In the rows, 128 means zero.
Each name stands for a flat space through zero: a line, a plane or more. A row that begins with a name and a colon came from that space; any other row is followed by the name of the space it lies nearest, among the names in its block.
nq_zm: [ 57  80 164  76 153 140 165 110 157  80 105 130  91 146 186 141 120 163
  94  97 110 139 179 112 128]
mz_nm: [160 103 100 151 104 123 132 146  97 157 148 105 156 160 138 154 110 129
 123 128 129 160  83 123 152]
jp_gr: [142 146 113  96 179 122 168 148 119 143 111 152 122 150 141 150 139 114
 108 138 130 122 105 146 131]
mz_nm: [171 113 156 126 130 179 131 162 157 220 161 109 157 136 149 149 147 134
 111 103 105 145 108 146 166]
nq_zm: [118 129 127 122 159  80 141  71 134 100  71 152 117 154 169 107  79 134
 156 110 139 118 127 161 112]
nq_zm: [134 151  98  73 109 177 150 140 125 100 120 107 123 152 114 136 219 136
 100 156 136 100 141 134  72]
mz_nm: [140 102 174 140 117 145 122 145 134 182 135 148 138 105 111 119 173 114
 121 134 128 102 118 127 131]
nq_zm: [154 159 106 160  85 140 102 142 152 126 142 119 148 135  96 107 158 124
 142 129 142 131 116 136  98]
nq_zm: [138 123 121 194 120  81  97 108 104 138 129 147 137 115 112 100  73 111
 167 122 139 134 110 129 145]
mq_dg: [141 126 137 136 118 127 122 133 146 140 114 138 133 133 127 111 150 128
 127 126 132 115 120 140 108]
mq_dg: [156 117 190 133 135 131 112  99 135 201 122 139 148  90 130 117 126 115
 157 126 126  96 116 153 151]
mq_dg: [ 99 126  75 162 191 110 164 137 120 105 102 196  85 198 147  86 124 119
 113  82 134 135 147 152 108]
mz_nm: [118 139 101 111 124 146 131  74 104 101 136  89 130 145 145 137  97 143
 155 115 129 141 152 139 136]
mz_nm: [140 133 107 126 160 136 121 166 163 141 119 125 106 144 162 112 113 152
  94 100  93 142 151 140 128]
mq_dg: [174 147  60  95 117 135 100 129  35 128 134  63 123 102 110 143 124 136
 118 191 107 101 135 117 125]
mz_nm: [105 159  60 117 100 112 120  71  84  38 152  56 135 141 135 163  41 149
 165 133 135 180 142 107 147]
jp_gr: [122 164  95 131 108  99 123 101 156  57  79 144 120 159 121  87 147 134
 147 131 157 109 132 150  53]
mz_nm: [ 95 112 142 118 166 116 141 146 148 114 121 144 101 125 155 134  98 139
 102 110 108 145 149 114 148]
mq_dg: [ 98 124 175 126 117 117 145  89 140 117 150 126 155 114 128 167  88 116
 165 118 151 159 108 115 170]
nq_zm: [169 139  73 225  77  97 119 195 165 130 122 181 154 200  89  81 182 105
 122 114 168 147  58 143  65]
nq_zm: [ 85  63 128 175  50 143 124 135 142  85 140 131 129 172 122 104 172 146
 114 101 146 149 138  98  89]
jp_gr: [125 132 108  86  99  82 119 134  59  71 137  73 136  75 105 194  84 127
 121 210 129 137 101  68 150]
mz_nm: [103 141  91 109 156 105 159  91 110  73 103 133 113 168 154 135  92 133
 138 118 140 141 134 139 120]
jp_gr: [143 153 135 131 147 127 128 118 135 153 142 126 143 119 128 141  98 117
 150 119 129 141 115 142 159]
nq_zm: [161 193 103  36 183 145 147  96  74 133 103 103 117  99 123 153 146 118
 134 185 122  71 140 158 120]
nq_zm: [113 120 101 129 106 123 161 138 181  72  79 160 120 215 152  99 187 145
 105 103 155 131 118 150  46]
jp_gr: [133 140 151 169 173 154 139 128 171 192 141 181 129 149 133  94 136 109
 146  68 129 132 135 171 147]
jp_gr: [ 95  56 118 121 139 165 169 190 107 138 151 136 103 171 153 153 167 142
  55 109 105 154 141  94 144]
mz_nm: [ 70   4 227 146 116 166 113  84  74 184 151 138 105  72 136 108 140 133
 126 110 104  90 189  91 175]
jp_gr: [150 145 162 123 219 114 154 160  70 222 154 183 126  67  94 164 115  65
 128 161 123 104  94 126 208]
mq_dg: [147 127 101 191 159 104 122 144 111 165 119 184 117 149 116  81 125 103
 135 108 134 117 116 152 124]
mq_dg: [132 116 172 141 101 147 118 144 159 159 149 130 148 109 113 131 154 123
 129 123 131 130 118 120 137]
jp_gr: [103  98 134 162 126 147 132 148 154 132 133 160 112 155 132  96 158 133
 110  90 126 134 150 127 114]
mq_dg: [141 140 106 138 123  87 139  84 112 104  87 146 140 163 133 113 117 118
 162 134 161 115  96 157  96]
jp_gr: [115  63 116 123  85 201 126  88  63 141 141  95 117 155 131 102 197 149
 120 120 121  92 179 128 102]
jp_gr: [137 151 146 127 167  89 134 165 157 139 108 169 122 107 123 131 118 109
 116 141 128 123 103 130 132]
nq_zm: [ 99 103 134 162 104 134 109 143 131 113 155 127 119 115 113 117 123 133
 121 115 121 146 151  97 137]
mz_nm: [ 46  89 170  96 163 118 175  36  84  80 101 164  99 130 146 130 115 118
 157 118 152 101 167 125 134]
mq_dg: [139 114 174 163 124 151 100 169 149 196 171 136 138  81 104 124 135 116
 121 118 109 133 129 112 169]
mq_dg: [141 131 150  90 141 128 114 118 155 135  94 112 117 107 158 117 123 151
 118 133 105 103 149 143 114]
[121 136  88 105 153 132 130 134  93 106 131 106 103 126 137 138 108 139
 109 138 107 132 155 117 137]	mq_dg
[103  98 114 157 138 179 177 149 120 148 143 185 116 199 115 104 219 108
 106  90 151 123 135 143 103]	mq_dg
[119 128 127 143 125 135 115 164 133 130 162 119 124 106 114 140 114 128
 113 126 113 153 136 100 155]	mq_dg
[125 143  51 116 110 127 137 142  85  68 130 102 116 162 117 140 141 136
 108 153 134 139 130 111  98]	mq_dg
[119 118 136 175 150 123 141 124 110 162 151 169 133 136 113 121 115  98
 149 104 142 139 115 133 162]	mq_dg
[139 105 113 152 142 109 147 173  96 153 130 163 126 145 117 136 144 106
 103 140 134 130  92 117 136]	nq_zm
[106 129 115  83 198 138 156 180  80 131 138 145  82  97 118 157 142 115
  73 160 100 113 156  97 155]	nq_zm
[118 115 145 129 150 118 141 145 152 137 125 144 123 134 150 136 109 131
 114 110 119 145 123 126 146]	nq_zm
[153 130 133 151 142  77 130  88 133 144  91 150 147 149 155 115  76 120
 167 113 145 129  88 164 132]	nq_zm
[126 140 154  89 160  94 126  69 125 119  97 112 127  99 164 143  56 137
 159 133 120 121 134 143 153]	mq_dg
[150 151  80 110 126 102 106 132 107  95 104  97 116 121 134 124 103 144
 119 158 114 121 132 125 106]	mq_dg
[140 174 131  42 206 125 148  85  93 135  98 113 109  90 152 155  96 125
 138 160 110  90 149 154 150]	nq_zm
[118  89  97 155 119 115 100 135  97 113 129 110 104 129 144 107  91 151
 110 119 101 139 157 106 133]	mz_nm
[113 124 130 121 113 141 143 123 122 113 144 120 136 137 121 148 139 126
 130 129 139 140 124 117 132]	mq_dg
[119 150  94 154 129  35 135 185 130  58  93 180 116 130  95 129 118 102
 108 173 157 136  76  96  92]	mz_nm
[176 135 111 105  95 148  92 144  95 152 131  77 136  93 110 131 158 139
 114 176 109  96 128 122 113]	mq_dg
[195 159  74 165 100 114  92 197 146 149 124 120 143 140 106 105 151 129
 107 147 122 130  90 137  93]	mz_nm
[127 119 126 107 128 128 125  79  63 126 124 108 126 106 122 135 118 124
 149 155 131  99 140 126 137]	nq_zm
[168  97  92 137 162 147 143 154 128 187 112 130 120 195 186 112 127 150
  94  86  99 139 123 166 131]	mz_nm
[116 139 120 106 116 154 123 120 124 103 134 108 118 119 117 126 153 137
 124 138 125 116 157 121 111]	nq_zm

Each name stands for a flat space through zero: a line, a plane or more. A row that begins with a name and a colon came from that space; any other row is followed by the name of the space it lies nearest, among the names in its block.
jm_sn: [168 186 123 122 164 146 116 153 154 157 118 169 126 118 136 117 152 134
  91  74 124  77 100 201 166]
mb_ft: [175  97 111 154 130 130 141 126  94 150 121 195 166  93 184  92 119 138
  98 161 116 106 175  89 185]
ht_hs: [107 132 120 113 161 112 149 127 167 142 133  67  91 160  62 122 132 116
 151 111  86 137 108 149 121]
ht_hs: [103 125 115 157 127 158 153 138 135 145 150 162 115 129 146 128 119 130
 124 128 109 130 163 126 128]
ht_hs: [ 92 142 135 143 112 161 109 147 102  74 129 128 114 121 114 198 138 146
 189  86 166 158  97 165  67]
jm_sn: [140 252  94 146 103 139 174 102 134 139 148 102 101 144 123  92 176 112
 126  82 129 112 114 140  96]
mb_ft: [102  89 117 141 207 228 101 137 141 132 122 197 113  97 132 142 155 108
  93  61 137  85  55 149 169]
cp_pq: [161 132 179 110 118  96 100 119 131 120 114  83 141 155 129 114 150 108
 126 128 155 142  53 144 129]
jm_sn: [112 122 165 127  83 116 125 139 129 105 161 133 141 129 125 146 130 137
 163 162 146 170 122 140 117]
mb_ft: [137  36 139 122 138 166 107 161 125 142  97 170 129 154 185 152 102  94
 113 146 115 105 113 104 156]
cp_pq: [167 124 133 106 158  63 122 102 138 151 120 106 158 103 102  73 121 147
  90 157 115 119 149 119 177]
cp_pq: [146 162  91 177 155 140 208 123 152 193 162 148 107 139 128  55 145 118
 114 121  53 115 164 130 176]
mb_ft: [ 70 141 166 174 148  84 151  87 158 144 181  67 119 132  78  84 121 157
 120 133 119 201 155 141 103]
jm_sn: [ 73 206 108 116  85 130 133  87 127  86 171 112 126  89  90 136 147 149
 135 127 177 145 153 110  72]
ht_hs: [ 99 149 137 146 121  95 162 174 181 180 132  81  77 212 130 148  74 135
 139 123  64 151 202 183  80]
ht_hs: [ 70 137 166 184 154 166 132 107 157 147 171 134 112 134 137 103 140 126
  88  94 142 159 106 149 114]
ht_hs: [ 94 169  82 121 144 127 177 105 163 145 174 122 108 103  65  94 140 137
 128 134  90 122 171 118 143]
cp_pq: [117 112 118 106 107 131 120 127 125 120 127 143 136 119 140 140 112 126
 118 156 137 118 156  97 126]
jm_sn: [126 164 113 168 134 168 157 134 122 133 149 158 114 121 133 122 156 129
 143  92 119 128 114 152 130]
mb_ft: [129  85 111 173 194 156 129 157 124 170  67 117  88 179 168 149  86 119
 108  68  84 106 147 146 107]
cp_pq: [165  91 112 109 162 107 135  90 118 137 113 107 147 109 104  73 145 108
 110 151 111 110 102  74 183]
jm_sn: [146 105 142  66  96 131 115 158 152 123 118 122 122 168 128 152 136  83
 149 158 121 109  75 128 144]
mb_ft: [119 139 136 117 119 123 126 129 142 125 150 139 136 114 114 125 134 137
 127 141 134 134 131 140 139]
jm_sn: [159 102 131 220 119 192 188 129  78 133 165 198 139 118 176  88 181 106
 174 126 107 157  80 110 175]
mb_ft: [109  99 118 160 162 117 172  94 129 140 151  86 115 129  81  83 138 122
 149 136  88 163 126  96 141]
mb_ft: [126 129 147 113 128  98 106 134 141 134  98  77 114 169 132 145 102 124
 117 119 131 131 130 142  91]
jm_sn: [188 154 115 104 151 110 115 143 135 153  95 144 139 123 139 112 132 131
  97 111 116  78 124 158 168]
ht_hs: [124  91  94 121 171 158 154 145 155 162 125 147 103 139 115 119 122 105
 122 124  71  96 134 122 169]
jm_sn: [158 100 171  97 134  95  74 123 131 125 122 158 180  88 142 111 122 147
  79 161 166 119 117 134 178]
mb_ft: [ 96  98 161 155 142 140 118 118 139 135 147 137 132 127 140 118 121 130
 103 131 139 153 123 126 129]
cp_pq: [ 92 141 128 107  97 133 125 104 135 109 130  81 109 156 121 140 130 100
 129 133 151 137 112  92  77]
cp_pq: [152  61 172 124 142 124 100 158 119 112 130 161 158 108 121 144 135 139
 160 148 131 150  78 161 179]
ht_hs: [147 167 168 130  67 104 100 147 101  95 111 106 138 156 163 171 126 138
 159 121 176 155 111 161  68]
cp_pq: [113 145  87 144 218 127 137  98 129 127 120  94 109  86  45 109 144 157
 131  65 107 121 119 149 135]
jm_sn: [131  75 140 144 193 158 116 145 152 169  97 132 106 163 149 122 116 102
  90  92  98 105  93 146 154]
mb_ft: [184 120 114  29 146 112  85 100 139 112 112 148 173  67  89  92 169 107
  87 160 155  61  61  95 218]
cp_pq: [ 92 126 151 135 132 176 143 170 173 132 184 174 109 132 102 149 154 123
 163 116 108 146  84 194 154]
ht_hs: [137 115 133 145 110 129 145 151 129 150 123 135 119 165 166 133 109 117
 133 140 104 132 152 128 123]
cp_pq: [113 131 124 122 133 137 124 122 130 118 128 116 120 127 113 136 133 124
 133 117 135 128 114 126 116]
ht_hs: [113 131 103 134 108 146 144 145 108 102 133 137 116 122 116 166 128 137
 181 125 123 139 143 129 103]
jm_sn: [131 113 113 144  91 158 174 145 111 119 142 129 108 161 135 139 147  94
 195 142  99 145 104 106 121]
mb_ft: [110  79 155 138 143 144  96 119 116 121  77  67 103 189 158 154 111  89
 117  97 147 138  75 104  73]
ht_hs: [152 111  94 102 117 158 147 144 103  94 113 121 113 135  97 157 163  94
 207 122 111 116  63 113 135]
[ 85 182 153 143 129 110 125 109 154 122 166  98 121 119  91 122 136 156
 121 107 151 164 133 168  93]	mb_ft
[165 138 185 195 131 106 141 127 123 160 146 135 148 145 170  77 142 137
 111 123 124 166 109 165 152]	jm_sn
[118 122 165 153 154 165 103 122 146 148 134 158 131 132 167 110 140 113
  69  99 152 120  85 147 144]	ht_hs
[134 185 115  98 152 125 152 115 193 174 152 113 107 143  93  74 156 102
  84 115  96  91 106 149 166]	ht_hs
[131 142  95 103  67 189 141 179 107  87 127 171 108 143 143 202 150 101
 208 124 131 109  97 136 104]	mb_ft
[155 120 142 100 112  89 106 162 127 119 121 146 152 113 123 154 108 159
 147 155 129 130 154 163 145]	jm_sn
[132  55 153 190 187 135 124 142 114 155 115 156 136 124 156 118 101 149
 113 115 103 149 143 145 157]	jm_sn
[105 139 145 173  85 138 121 136  96 111 143 168 144 113 183 156 105 162
 129 135 164 159 185 130  86]	ht_hs
[197 159 132 118 134  70 124 143 129 159  94 112 143 143 143 105 116 143
 109 128 108 106 150 161 150]	jm_sn
[110 156 135 126 127 112  99 150 133 118 124 141 132 109 126 168 100 176
 122 111 150 132 176 178  98]	cp_pq
[125  74 123 150 184 121 131 139 116 123 133 148 139  84  84 131 120 167
 160 126 100 149 141 149 167]	cp_pq
[121 108 118 157 109 137 152 149 100 109 145 154 131 114 126 153 122 149
 188 143 113 159 156 130 122]	jm_sn
[122 139 131 119 100 134 136 157 144 129 163 181 139 109 131 141 126 145
 140 155 123 130 158 153 150]	mb_ft
[163  63 128 161 140  65 150  85  75 131  96  60 147 139 128  82 107 128
 145 168 103 167 153  52 129]	cp_pq
[153 158 125 108 108  82 166 131 160 160 131  70 108 183 108  98 128 104
 142 150  81 130 135 131 129]	ht_hs
[174 110 164 128 131 124 120 188 145 150 121 163 134 154 151 143 128 128
 147 127 102 125  98 199 170]	jm_sn

Each name stands for a flat space through zero: a line, a plane or more. A row that begins with a name and a colon came from that space; any other row is followed by the name of the space it lies nearest, among the names in its block.
hr-bn: [180 172  97 115 145 148 150 147  42 130 209 145 118 102 100 104 158 151
 105 110 150 111  82  93 163]
dh-tz: [106 180 201 151 106 107 103 140  50 148 199 133  95 173 168 118 157 132
  82 116 120 107 164 149 201]
hr-bn: [124 129 137 182 138 108 160 154 136 115 168 121 154 134  93 109 124 163
 154 133 128 125  85 145 116]
hr-bn: [150 162 101  89 164 163 119 137 110 121 122 129 127 103  98 155 147 119
  94 103 127 120 140 119 109]
sd-rd: [160 136 109  70 142 147 128 102  92 147 100 156  67 110 134 147 142  92
 104  84 146 111 164  87 157]
nf-sf: [129 174 107 146 172 106 113 146 109 117 160 143 120 149  98 116 117 134
  98 123 131  99 130  84 132]
sd-rd: [133  97 161 161 133 125 182 128 154 158  82  94 159  67  93 129 148 127
 182 116 110 132  98 134 104]
nf-sf: [147 169 133 122 170  92 127 124 105 136 151 145 110 115 119  93 148 143
 130 138 124 118 124  71 146]
sd-rd: [132 102 181 110 160  83 128  90 195 135  86 141 108  99 131 133 153 142
 188 136 105 151 150 113 123]
dh-tz: [110 179  69 141 155 148 144 172 110 107 119 118 145 158  91 121  96 114
  80 117 143 103 129 140  75]
qj-sb: [133 213 114  95 195 111 112 145 111 110 143 140 121 133 110 103 149 144
  94 141 121 123 150 105 101]
qj-sb: [126  84 123 167  96 135 170 135 133 134 125 118 139 127 118 127 108 126
 156 115 142 125  94 148 127]
sd-rd: [103 130 130 123 103 130 173 118 103 178  28 104 104 121 159 105 115  63
 121 113 136 111 165 125 115]
nf-sf: [121 158 169 101 165 103 118 113 149 145  82 118 126  99 135 119 161 125
 138 144  98 139 163 115 109]
dh-tz: [146 107 182 100  87 129  92  95  88 142 184 159  74 139 181 153 160 131
 121 108 131 134 154 133 220]
hr-bn: [103 122  91 143 128 130 129 138 152 118  90 123 134 157 121 130  85 106
 115 129 137 116 138 129  95]
dh-tz: [117 149  96 101 129 136  98 134 151 107 116 110 175 128 149 103 120 139
 118 189 116 156 121 134  81]
qj-sb: [ 97  96 181 135  61 110  98 101 122 152 124 124 112 160 208 120 123 112
 131 153 120 140 159 146 179]
dh-tz: [109 134  63 106  76 125  49 122 100  88 194 171 101 232 207 103  66 125
  67 176 163 129 146 112 172]
hr-bn: [109 143 103 180 135 141 169 173 121 117 131 107 156 146  80 127 103 127
 115 108 138 106 104 160  88]
qj-sb: [141 155  79 116 181 103 160 142 161  94 127 142 142 125  95  81 118 164
 157 161 139 143  95 114  66]
dh-tz: [120 137  88 112 129 141 139 134 133 124  87 120 136 133 131 116 107 109
 117 137 138 129 133 129  90]
hr-bn: [137 122  63 111 144 139 128 127 141 112 103 145 116 139 112 132  93 111
 116 120 150 117 128  98 106]
dh-tz: [ 93 128 104 130 137  87  34 114 182  87 147 160 121 207 162 128  75 134
 101 177 123 131 165  93 135]
qj-sb: [208  60  75  80 196 126 124  78 210 113 101 167 121  37  63 162 136 149
 202 117 129 145  83  26 117]
sd-rd: [150  97 140 126 139  96 145 106 171 129 125 130 147  86 126  97 143 163
 197 167 117 159  87 103 119]
nf-sf: [157  80 113 142  83 160 107 109  89 162 144 118 140  89 134 149 124 102
 120 114 131 110  96  71 190]
hr-bn: [155  82 220 134 124  93 133  95 160 137 173 140 121  85 135 136 185 181
 207 134 103 163 105 140 175]
qj-sb: [127 137 133 100 156 112  89 112 169 119 109 127 144 112 136 125 139 138
 136 164 104 149 142 106 108]
nf-sf: [145 216 137  98 191 104 148 146  79 116 171 159  82 141 109  98 165 153
 104 110 138 116 149 125 129]
nf-sf: [ 87 141 110 153 146 123  96 145 174 113  88 104 168 153 114 136  93 114
 106 151 109 122 147 129  78]
hr-bn: [101 101 128 105  87 137 115 105 141 144  61 122 110 148 181 136 105  84
 118 133 132 134 173 142 127]
sd-rd: [134 128 173 117 166 111 171 130 168 106 129 147  99 126  98 147 160 162
 171  96 127 147 141 188 102]
nf-sf: [127 146  97 150 132 111 131 141 119 126 145 118 161 127 125  80 112 142
 130 170 129 127  91  94 115]
sd-rd: [124 136  99 118 147  82 126 119 161 102 133 154 121 157 146  76 104 153
 153 178 139 146 119 103 107]
sd-rd: [142 158  61 108 192 109  98 122 135 109 119 170  89 151  97 130  94 111
  94 114 145  95 151  41 125]
sd-rd: [139 126  94 119 135 114  59 110 136 117 159 145 139 134 143 119 109 135
 112 168 122 127 119  54 156]
qj-sb: [102 181  94  52 124 203  74 151 127  95  94 101 159 149 153 170 133 105
  47 139 117 151 186 208  62]
qj-sb: [121 164 122 114 158 117 148 136 137 131  88 112 144 111 120  98 137 127
 132 149 119 135 133 126  81]
dh-tz: [175  78  60 127 104 173 193 133 104 123 142 142 119 102  92 136 109 126
 151  87 174 120  65 125 131]
nf-sf: [111 154 130  71 121 177 120 137 123 113  91 121 112 147 148 169 141 103
  83 102 130 140 188 208  93]
qj-sb: [166 168 119  35 181 115  34  88 123 106 166 187  71 132 153 148 158 139
  91 137 121 136 181  58 173]
dh-tz: [110 111  98 140 129 104 120 121 168 119  97 131 137 149 137 107  88 122
 141 159 131 131 126 103 105]
nf-sf: [144 112 132 139  94 149 160 134  95 144 149 111 147 100 130 116 143 135
 143 127 134 134  88 143 142]
hr-bn: [ 73 209  60 104 152 109  50 144 138 104  88 116 159 193 170  78  75 102
  50 209 117 124 177  89  70]
nf-sf: [131 180 162 103 177  93 142 126 128 132 119 135 110 115 126  98 166 146
 140 139 114 137 150 124 111]
dh-tz: [135  89  88 158 137 113 117 126 165 101 152 157 121 155 100 141  84 139
 142 122 146 116 104  94 136]
qj-sb: [115 129 113 111 108  99 165 120 135 123 106 138 113 154 174  64 111 135
 157 170 148 152 124 144 105]
hr-bn: [155 155 132  80 142 170 153 137 102 127 126 118 132  85 113 143 175 135
 122 107 126 143 127 168 105]
sd-rd: [125  89 181 141  85 127 160 115 140 158 106  93 162  82 153 111 156 137
 182 153 108 159 101 162 127]
[111 178  64 129 150 147 124 162 110 111 114 117 148 155 107 115  95 110
  75 134 139 107 133 121  81]	hr-bn
[109 146 166 139 139 112 153 128 121 158  80 114 111 122 128 124 140 103
 128 108 117 114 161 133 122]	dh-tz
[139 142 154 143 155 145 190 145 102 154  99 114 112  91  75 154 157 110
 130  59 128 101 134 147 118]	dh-tz
[ 95 107 173 132  70 161  94 121 119 156  96  91 145 131 171 168 134  90
  99 122 106 130 167 172 148]	qj-sb
[144 125  93  86 113 116 133 111 122 111 146 159 104 147 170  85 118 144
 142 163 154 152 117 120 134]	nf-sf
[147 126  97  98 157 108  79  94 140 134 110 154 104 117 135 126 115 111
 119 140 126 117 145  33 152]	sd-rd
[172  52 117 175 193 126 176 123 208 114 114 149 123  73   5 200 120 145
 198  49 131 106  82  92 112]	dh-tz
[128 116 149 134 141 106 188 126 158 134  92 122 127 106 115 105 140 141
 182 129 128 144 114 152  94]	sd-rd
[139  82 136 177 149 103 131 119 146 121 159 175  68 159  80 179 101 125
 140  55 148  86 134  92 182]	dh-tz
[170 109  94  70 104 143 177 109 107 124 134 151 104 105 157  91 142 143
 164 140 162 159  95 139 128]	hr-bn
[145 115 109 137 129 126 118 124 111 119 170 161  93 151 116 145 112 129
 116  99 149 107 123  99 170]	nf-sf
[ 94 148 119 117 113 111 139 126 120 135  83 131 101 173 170  95 102  99
 110 141 142 124 168 140 113]	sd-rd
[141 114 169 132 107 145 161 126 108 156 124 104 140  82 127 133 166 130
 152 114 117 137 111 154 139]	nf-sf
[119 117 123 144 103 117 149 122  94 145 123 149  75 167 146 123 101  97
 114  94 157  99 148 117 167]	dh-tz
[ 82 139 131 185 126  98  82 158 172  84 181 118 181 191 129 114  93 169
 120 184 111 139 113 158 104]	sd-rd
[106  55 119 127  97 123 171 110 209 116  52 127 125 142 146 132  91 119
 188 136 143 158 130 180  79]	hr-bn
[142 132 147 151 139  70 173 114 101 155 140 152  85 126 133  72 133 136
 165 127 142 112 112  75 167]	qj-sb
[142 189  84 114 128 129 106 141  45 133 181 139 121 144 148  79 124 125
  73 151 144 107 117  73 161]	hr-bn
[159 107 128 109 102 139 196 120 107 146 121 121 131  80 139  91 154 141
 178 135 143 152  83 147 123]	sd-rd
